Below are the code and all the weights of a small trained network. Each question names an input and a target symbol and asks about switching units off, where a switched-off unit gives its printed mean instead of its output.

import numpy as np


def w(rows, s, z=0):
    codes = np.array(rows[::2]) - 128.0
    scale = np.full(codes.shape[1], s)
    scale[-1] = z or s
    return codes * scale


def norm(h):
    return h / np.sqrt((h * h).mean(-1, keepdims=True) + 1e-5)


def f(y):
    return y / 2 * (1 + np.tanh(0.7978845608 * (y + 0.044715 * y**3)))


def softmax(a):
    e = np.exp(a - a.max(-1, keepdims=True))
    return e / e.sum(-1, keepdims=True)


def log_softmax(a):
    a = a - a.max(-1, keepdims=True)
    return a - np.log(np.exp(a).sum(-1, keepdims=True))


def net(x, mask):
    ids = ['ΓΘΛΠΣΨαβδεζμξτφω'.index(c) for c in x.split()]
    T = len(ids)
    res = E[ids] + P[:T]
    r = norm(res)
    for j in range(2):
        rows = slice(4 * j, 4 * j + 4)
        q, k, v = (r @ M[0][rows].T for M in (Q, K, V))
        z = softmax(np.where(np.tri(T) > 0, q @ k.T / 4**0.5, -1e9)) @ v
        o = O[0][rows]
        res = res + np.where(mask[j], z, o[:, -1]) @ o[:, :-1]
    y = f(norm(res) @ A[0][:, :-1].T + A[0][:, -1])
    res = res + np.where(mask[2:14], y, B[0][:, -1]) @ B[0][:, :-1]
    return log_softmax(norm(res)[-1] @ U[:, :-1].T + U[:, -1])


Q, K, V, O, A, B = {}, {}, {}, {}, {}, {}
E = w([
[118,125,102,162,118],'Γ',
[83,145,121,167,124],'Θ',
[102,118,123,103,130],'Λ',
[135,151,167,235,128],'Π',
[125,79,152,137,104],'Σ',
[102,114,117,106,119],'Ψ',
[10,66,121,150,127],'α',
[128,138,146,154,180],'β',
[136,156,108,135,151],'δ',
[104,129,123,155,128],'ε',
[150,117,159,127,115],'ζ',
[166,54,190,176,38],'μ',
[106,155,138,177,158],'ξ',
[125,164,124,109,119],'τ',
[110,176,45,124,170],'φ',
[41,131,238,81,65],'ω',
],0.013)
P = w([
[209,63,164,214,169],'0',
[105,211,200,244,63],'1',
[122,207,212,225,73],'2',
[135,194,212,208,86],'3',
[251,158,169,164,63],'4',
[234,146,160,163,78],'5',
[232,136,150,161,92],'6',
[241,120,139,146,119],'7',
[234,110,136,158,113],'8',
[235,95,131,156,125],'9',
[159,161,130,200,111],'10',
[170,151,134,192,113],'11',
[169,152,138,203,107],'12',
],0.0019)
Q[0] = w([
[199,120,108,165,125],'H0',
[254,79,85,63,130],'H0',
[115,49,204,171,175],'H0',
[118,45,235,161,94],'H0',
[192,125,97,144,107],'H1',
[177,204,81,126,124],'H1',
[231,146,126,79,63],'H1',
[95,120,167,49,143],'H1',
],0.0081)
K[0] = w([
[107,190,160,78,67],'H0',
[53,186,166,157,90],'H0',
[105,31,164,106,113],'H0',
[164,23,231,113,82],'H0',
[144,164,92,143,40],'H1',
[136,247,106,105,128],'H1',
[72,254,163,153,78],'H1',
[86,80,183,89,129],'H1',
],0.0081)
V[0] = w([
[105,102,205,60,84],'H0',
[143,88,222,78,153],'H0',
[151,111,131,29,177],'H0',
[100,201,200,88,151],'H0',
[115,102,162,88,220],'H1',
[138,67,98,191,237],'H1',
[112,252,157,169,186],'H1',
[102,81,251,205,128],'H1',
],0.0046)
O[0] = w([
[53,247,182,173,225,162],'H0',
[150,172,76,133,159,155],'H0',
[124,253,206,105,163,57],'H0',
[40,220,85,155,100,156],'H0',
[158,165,11,73,97,137],'H1',
[192,147,115,126,217,135],'H1',
[166,132,53,173,136,172],'H1',
[115,107,94,80,205,253],'H1',
],0.0042,0.0023)
A[0] = w([
[161,195,219,112,129,186],'N0',
[169,89,136,127,201,104],'N1',
[125,76,40,230,123,77],'N2',
[171,128,48,112,173,78],'N3',
[105,55,164,152,60,252],'N4',
[112,168,98,142,83,191],'N5',
[255,173,128,167,176,154],'N6',
[122,167,115,221,95,119],'N7',
[127,111,108,86,55,67],'N8',
[86,130,108,89,138,218],'N9',
[182,102,170,202,87,159],'N10',
[122,213,101,124,175,146],'N11',
],0.0067,0.002)
B[0] = w([
[113,102,137,108,2,184],'N0',
[96,156,148,96,137,150],'N1',
[109,169,228,184,91,251],'N2',
[157,101,135,204,82,157],'N3',
[168,170,88,105,146,240],'N4',
[198,134,124,89,186,170],'N5',
[99,127,147,123,20,237],'N6',
[185,146,199,89,146,209],'N7',
[116,148,164,80,109,145],'N8',
[191,152,73,175,95,189],'N9',
[112,136,122,32,222,191],'N10',
[188,114,109,98,156,191],'N11',
],0.005,0.0031)
U = w([
[165,132,153,96,107,57],'Γ',
[118,120,119,138,154,103],'Θ',
[103,123,121,161,118,84],'Λ',
[184,228,125,52,153,195],'Π',
[41,152,191,93,47,180],'Σ',
[106,97,155,61,248,129],'Ψ',
[121,151,97,126,181,106],'α',
[121,114,122,148,113,10],'β',
[167,54,174,98,142,205],'δ',
[3,92,106,168,155,124],'ε',
[87,186,86,138,159,120],'ζ',
[133,115,131,143,103,36],'μ',
[234,139,71,195,94,101],'ξ',
[104,157,114,128,134,4],'τ',
[134,60,124,146,145,83],'φ',
[171,143,154,108,93,212],'ω',
],0.012,0.0024)

Each question gives the input, a string of symbols that net reads in full, and the target symbol t.
The units are the heads (4 rows each of Q, K, V and O) and the neurons (one row each of A and B). Each row of codes is followed by its name. A weight is (code - 128) times the scale printed after its matrix; where a second scale follows, it is the last column's (O, A, B and U).
mask holds one flag per unit, heads first, then neurons. A switched-off unit (its flag False) gives its mean, the last column of its rows in O or B, instead of its output. The means were averaged over made-up inputs and are rounded, as every weight is.
A unit's drop is (log p(t) with every unit on - log p(t) with that unit switched off) / (log p(t) with every unit on - log p(t) with every unit switched off).
The circuit of an input: a set's keep is (log p(t) with only the set's units on - log p(t) with every unit switched off) / (log p(t) with every unit on - log p(t) with every unit switched off). Starting from the 12 units with the biggest drops (on a tie, the unit counted first), units are removed one at a time, each time the one whose removal leaves the highest keep (on an exact tie, the one counted first), for as long as the keep stays at least 0.8.
circuit, biggest first: the units of the circuit, biggest drop first
most important unit: the unit with the biggest drop
top k neurons: the k neurons with the biggest drops, biggest first
heads that matter: for each layer, one digit per head in row order, 1 if its drop is at least 0.15 and else 0, layers parted by /
input μ ε Λ, target ε: heads that matter -> 01
input Λ Λ τ Ψ, target Π: circuit, biggest first -> H0, N11
input β ω Ψ Λ, target ξ: circuit, biggest first -> N9, N10
input Λ ω ω τ Λ β Θ ζ α δ δ ζ, target Σ: circuit, biggest first -> H0, N0
input Ψ Ψ Λ β, target Σ: top 3 neurons -> N0, N6, N4
input δ Γ Λ Λ ζ β Λ β Λ Λ Θ δ Θ, target Π: top 2 neurons -> N7, N5
input Σ β δ, target ξ: heads that matter -> 01
input Σ Λ Ψ, target Ψ: heads that matter -> 11
input Σ ω Λ Λ, target Ψ: circuit, biggest first -> H0, N6
input α ζ Λ β β ζ β, target ξ: circuit, biggest first -> H1, N3, N6
input Γ Γ τ Γ δ φ β, target δ: circuit, biggest first -> H0
input τ Ψ ζ, target Π: top 3 neurons -> N10, N4, N2
input Λ μ Λ Θ, target Π: top 2 neurons -> N11, N7
input β β μ, target δ: circuit, biggest first -> N10, H1
input Γ τ α ζ δ β δ Λ ω β β ζ, target Σ: circuit, biggest first -> N0, H0
input Σ α β, target Ψ: most important unit -> H1
input Γ Λ Ψ, target δ: heads that matter -> 10
input β τ Λ ζ, target Π: heads that matter -> 01
input β Λ Θ Θ, target ξ: circuit, biggest first -> H1, H0
input β β Ψ, target ξ: most important unit -> H1
